Here is a tiny trained network, its code and every weight. The questions are about switching its units off for an input and a class, where a switched-off unit gives its printed mean instead of its output.

import numpy as np


def w(rows, s, z=0):
    codes = np.array(rows[::2]) - 128.0
    scale = np.full(codes.shape[1], s)
    scale[-1] = z or s
    return codes * scale


def f(y):
    return np.maximum(y, 0)


def log_softmax(a):
    a = a - a.max(-1, keepdims=True)
    return a - np.log(np.exp(a).sum(-1, keepdims=True))


def net(x, mask):
    res = np.array(x, float).reshape(1, 4) / 4 @ E
    y = f(res @ A[0][:, :-1].T + A[0][:, -1])
    res = res + np.where(mask, y, B[0][:, -1]) @ B[0][:, :-1]
    return log_softmax(res[-1] @ U[:, :-1].T + U[:, -1])


A, B = {}, {}
E = w([
[111,102,143,152,117,164,68],'x0',
[49,120,137,78,150,80,112],'x1',
[116,105,6,134,156,131,93],'x2',
[55,205,153,160,132,132,79],'x3',
],0.014)
A[0] = w([
[155,149,59,115,119,136,153,57],'N0',
[46,124,139,72,122,63,133,186],'N1',
[93,95,50,62,141,77,137,7],'N2',
[205,115,182,114,114,99,192,97],'N3',
[105,105,131,171,163,144,97,4],'N4',
[86,4,143,75,128,114,63,189],'N5',
[143,85,156,110,115,199,53,83],'N6',
[114,188,216,99,127,61,242,177],'N7',
[177,81,184,97,125,128,221,34],'N8',
[180,89,168,68,104,112,199,55],'N9',
[104,164,115,150,114,131,85,55],'N10',
[212,176,249,207,103,206,93,110],'N11',
[32,159,129,68,141,43,186,129],'N12',
],0.014,0.0036)
B[0] = w([
[85,75,183,176,163,128,176,171],'N0',
[102,145,75,187,128,106,197,209],'N1',
[180,121,85,233,126,169,101,205],'N2',
[150,87,159,78,141,146,138,209],'N3',
[146,132,136,93,131,128,86,152],'N4',
[44,186,96,165,112,83,23,213],'N5',
[119,178,122,132,99,83,94,176],'N6',
[131,162,235,41,90,192,81,231],'N7',
[169,35,158,105,126,130,165,212],'N8',
[140,49,102,111,178,167,153,209],'N9',
[137,51,86,65,119,170,118,168],'N10',
[154,176,189,214,92,191,142,248],'N11',
[5,69,127,199,153,152,99,217],'N12',
],0.021,0.017)
U = w([
[121,60,109,139,140,164,121,231],'0',
[135,174,69,153,72,60,59,1],'1',
[176,176,148,135,113,186,161,10],'2',
[116,173,99,88,76,178,113,84],'3',
[104,183,157,245,62,181,80,207],'4',
[83,97,45,235,165,62,139,170],'5',
[107,111,162,57,107,127,162,102],'6',
[254,97,185,107,115,167,187,124],'7',
],0.0089,0.0051)

Each question gives the input, the list of numbers given to net, and the class t.
The units are the neurons (one row each of A and B). Each row of codes is followed by its name. A weight is (code - 128) times the scale printed after its matrix; where a second scale follows, it is the last column's (A, B and U).
mask holds one flag per neuron, in row order. A switched-off neuron (its flag False) gives its mean, the last column of its row in B, instead of its output. The means were averaged over made-up inputs and are rounded, as every weight is.
A unit's drop is (log p(t) with every unit on - log p(t) with that unit switched off) / (log p(t) with every unit on - log p(t) with every unit switched off).
The circuit of an input: a set's keep is (log p(t) with only the set's units on - log p(t) with every unit switched off) / (log p(t) with every unit on - log p(t) with every unit switched off). Starting from the 12 units with the biggest drops (on a tie, the unit counted first), units are removed one at a time, each time the one whose removal leaves the highest keep (on an exact tie, the one counted first), for as long as the keep stays at least 0.8.
circuit, biggest first: the units of the circuit, biggest drop first
unit that matters most: the unit with the biggest drop
k most important neurons: the k neurons with the biggest drops, biggest first
drop when u is switched off: that unit's drop, to one decimal
input [5,5,2,-7], class 1: circuit, biggest first => N5, N11
input [5,-7,3,-8], class 7: circuit, biggest first => N12
input [0,5,-1,3], class 5: 2 most important neurons => N11, N1
input [-2,3,2,1], class 5: 2 most important neurons => N11, N7
input [-6,6,-4,-1], class 0: 4 most important neurons => N12, N7, N11, N9
input [-7,-1,-1,1], class 6: 4 most important neurons => N11, N2, N7, N12
input [6,4,-6,-8], class 6: 3 most important neurons => N5, N2, N12
input [-5,5,-3,0], class 0: 3 most important neurons => N11, N12, N7
input [6,5,1,-3], class 1: circuit, biggest first => N11, N5, N12
input [-4,0,8,0], class 5: 2 most important neurons => N7, N11
input [-6,-5,6,-5], class 7: 2 most important neurons => N12, N5
input [-4,2,-1,-4], class 7: 3 most important neurons => N5, N7, N8
input [-8,8,2,2], class 5: 3 most important neurons => N1, N11, N12
input [2,1,0,-8], class 0: unit that matters most => N5
input [-2,3,-5,-3], class 7: 2 most important neurons => N8, N7
input [1,3,0,-8], class 0: 2 most important neurons => N8, N5
input [-3,5,-7,-1], class 6: 2 most important neurons => N7, N12
input [7,1,7,0], class 1: drop when N11 is switched off => 0.3
input [8,3,5,-6], class 1: drop when N11 is switched off => 0.4
input [6,-3,6,8], class 3: drop when N2 is switched off => 0.1
